Below are the code and all the weights of a small trained network. Each question names an input and a class and asks about switching units off, where a switched-off unit gives its printed mean instead of its output.

import numpy as np


def w(rows, s, z=0):
    codes = np.array(rows[::2]) - 128.0
    scale = np.full(codes.shape[1], s)
    scale[-1] = z or s
    return codes * scale


def f(y):
    return np.maximum(y, 0)


def log_softmax(a):
    a = a - a.max(-1, keepdims=True)
    return a - np.log(np.exp(a).sum(-1, keepdims=True))


def net(x, mask):
    res = np.array(x, float).reshape(1, 4) / 4 @ E
    y = f(res @ A[0][:, :-1].T + A[0][:, -1])
    res = res + np.where(mask, y, B[0][:, -1]) @ B[0][:, :-1]
    return log_softmax(res[-1] @ U[:, :-1].T + U[:, -1])


A, B = {}, {}
E = w([
[31,245,245],'x0',
[131,125,127],'x1',
[28,184,5],'x2',
[12,1,163],'x3',
],0.0048)
A[0] = w([
[164,201,128,65],'N1',
[141,65,208,104],'N2',
[44,87,165,120],'N3',
[87,129,195,55],'N4',
[152,92,239,60],'N5',
[85,177,185,28],'N6',
[209,118,152,74],'N7',
[193,248,136,73],'N8',
[177,70,166,92],'N9',
[70,125,99,17],'N10',
[79,144,70,52],'N11',
[183,59,85,51],'N12',
[45,94,92,64],'N13',
[153,91,111,3],'N14',
[185,95,85,50],'N15',
[171,124,168,79],'N16',
[71,145,163,28],'N17',
[150,208,149,38],'N18',
[93,174,183,43],'N19',
[68,35,193,89],'N20',
[96,142,84,74],'N21',
[122,120,61,27],'N22',
[191,226,83,141],'N23',
[92,144,63,63],'N24',
[84,143,69,66],'N25',
[191,191,107,37],'N26',
[162,42,72,81],'N27',
[171,103,166,87],'N28',
[190,125,67,94],'N29',
[194,118,80,102],'N30',
[147,66,85,61],'N31',
[96,151,59,40],'N32',
[98,158,81,66],'N33',
[77,147,71,51],'N34',
[168,113,179,65],'N35',
[193,103,174,65],'N36',
[168,120,190,51],'N37',
[149,90,83,64],'N38',
[173,96,81,68],'N39',
[207,172,121,65],'N40',
[95,180,189,31],'N41',
[93,173,184,56],'N42',
[168,93,192,48],'N43',
[99,48,117,43],'N44',
[160,177,132,81],'N45',
],0.011,0.0062)
B[0] = w([
[102,74,112,173],'N1',
[123,185,59,187],'N2',
[179,70,89,198],'N3',
[63,83,160,153],'N4',
[77,190,43,176],'N5',
[14,119,220,156],'N6',
[118,160,71,174],'N7',
[107,51,125,227],'N8',
[123,181,60,178],'N9',
[73,111,107,138],'N10',
[64,174,80,155],'N11',
[56,152,174,182],'N12',
[169,107,70,173],'N13',
[23,107,211,131],'N14',
[35,131,194,166],'N15',
[81,179,63,151],'N16',
[52,106,157,144],'N17',
[51,83,142,162],'N18',
[6,133,182,156],'N19',
[135,39,89,206],'N20',
[88,221,56,148],'N21',
[61,193,146,144],'N22',
[166,52,114,253],'N23',
[80,215,80,157],'N24',
[101,211,86,158],'N25',
[49,62,78,171],'N26',
[64,172,202,201],'N27',
[109,171,102,158],'N28',
[77,102,183,191],'N29',
[65,121,186,191],'N30',
[51,126,197,166],'N31',
[71,146,82,152],'N32',
[118,182,63,150],'N33',
[97,203,70,155],'N34',
[70,207,48,150],'N35',
[98,184,80,166],'N36',
[71,196,97,148],'N37',
[31,154,192,156],'N38',
[39,136,192,168],'N39',
[121,55,63,181],'N40',
[1,141,142,156],'N41',
[22,176,228,160],'N42',
[78,201,56,155],'N43',
[60,34,164,162],'N44',
[53,91,122,160],'N45',
],0.0089,0.0058)
U = w([
[104,123,240,51],'0',
[146,179,48,16],'1',
[150,92,134,254],'2',
[147,29,107,134],'3',
[246,99,183,206],'4',
],0.012,0.0096)

Each question gives the input, the list of numbers given to net, and the class t.
The units are the neurons (one row each of A and B). Each row of codes is followed by its name. A weight is (code - 128) times the scale printed after its matrix; where a second scale follows, it is the last column's (A, B and U).
mask holds one flag per neuron, in row order. A switched-off neuron (its flag False) gives its mean, the last column of its row in B, instead of its output. The means were averaged over made-up inputs and are rounded, as every weight is.
A unit's drop is (log p(t) with every unit on - log p(t) with that unit switched off) / (log p(t) with every unit on - log p(t) with every unit switched off).
The circuit of an input: a set's keep is (log p(t) with only the set's units on - log p(t) with every unit switched off) / (log p(t) with every unit on - log p(t) with every unit switched off). Starting from the 12 units with the biggest drops (on a tie, the unit counted first), units are removed one at a time, each time the one whose removal leaves the highest keep (on an exact tie, the one counted first), for as long as the keep stays at least 0.8.
units of the circuit, in order: the units of the circuit, biggest drop first
unit that matters most: the unit with the biggest drop
top k neurons: the k neurons with the biggest drops, biggest first
drop when u is switched off: that unit's drop, to one decimal
input [-6,5,-6,2], class 0: units of the circuit, in order : N27; N12
input [-7,6,-3,6], class 0: unit that matters most : N27
input [5,-3,-6,5], class 1: units of the circuit, in order : N5; N2
input [-3,-5,-5,-7], class 3: units of the circuit, in order : N40; N23
input [7,-6,0,-8], class 3: units of the circuit, in order : N23; N8
input [2,-3,-5,3], class 1: top 2 neurons : N5; N2
input [-4,-5,-6,-8], class 3: top 3 neurons : N40; N23; N8
input [7,-1,2,8], class 3: top 2 neurons : N3; N20
input [8,-8,8,-8], class 0: top 3 neurons : N42; N6; N19
input [3,3,-3,6], class 3: top 2 neurons : N20; N3
input [6,-3,-2,7], class 3: top 2 neurons : N20; N3
input [7,7,0,8], class 3: top 2 neurons : N3; N20
input [-3,-2,5,3], class 1: drop when N23 is switched off : 0.1
input [4,4,-4,-6], class 3: unit that matters most : N8
input [4,-2,2,-5], class 3: drop when N23 is switched off : 0.2
input [-5,-2,3,-5], class 0: drop when N30 is switched off : 0.2
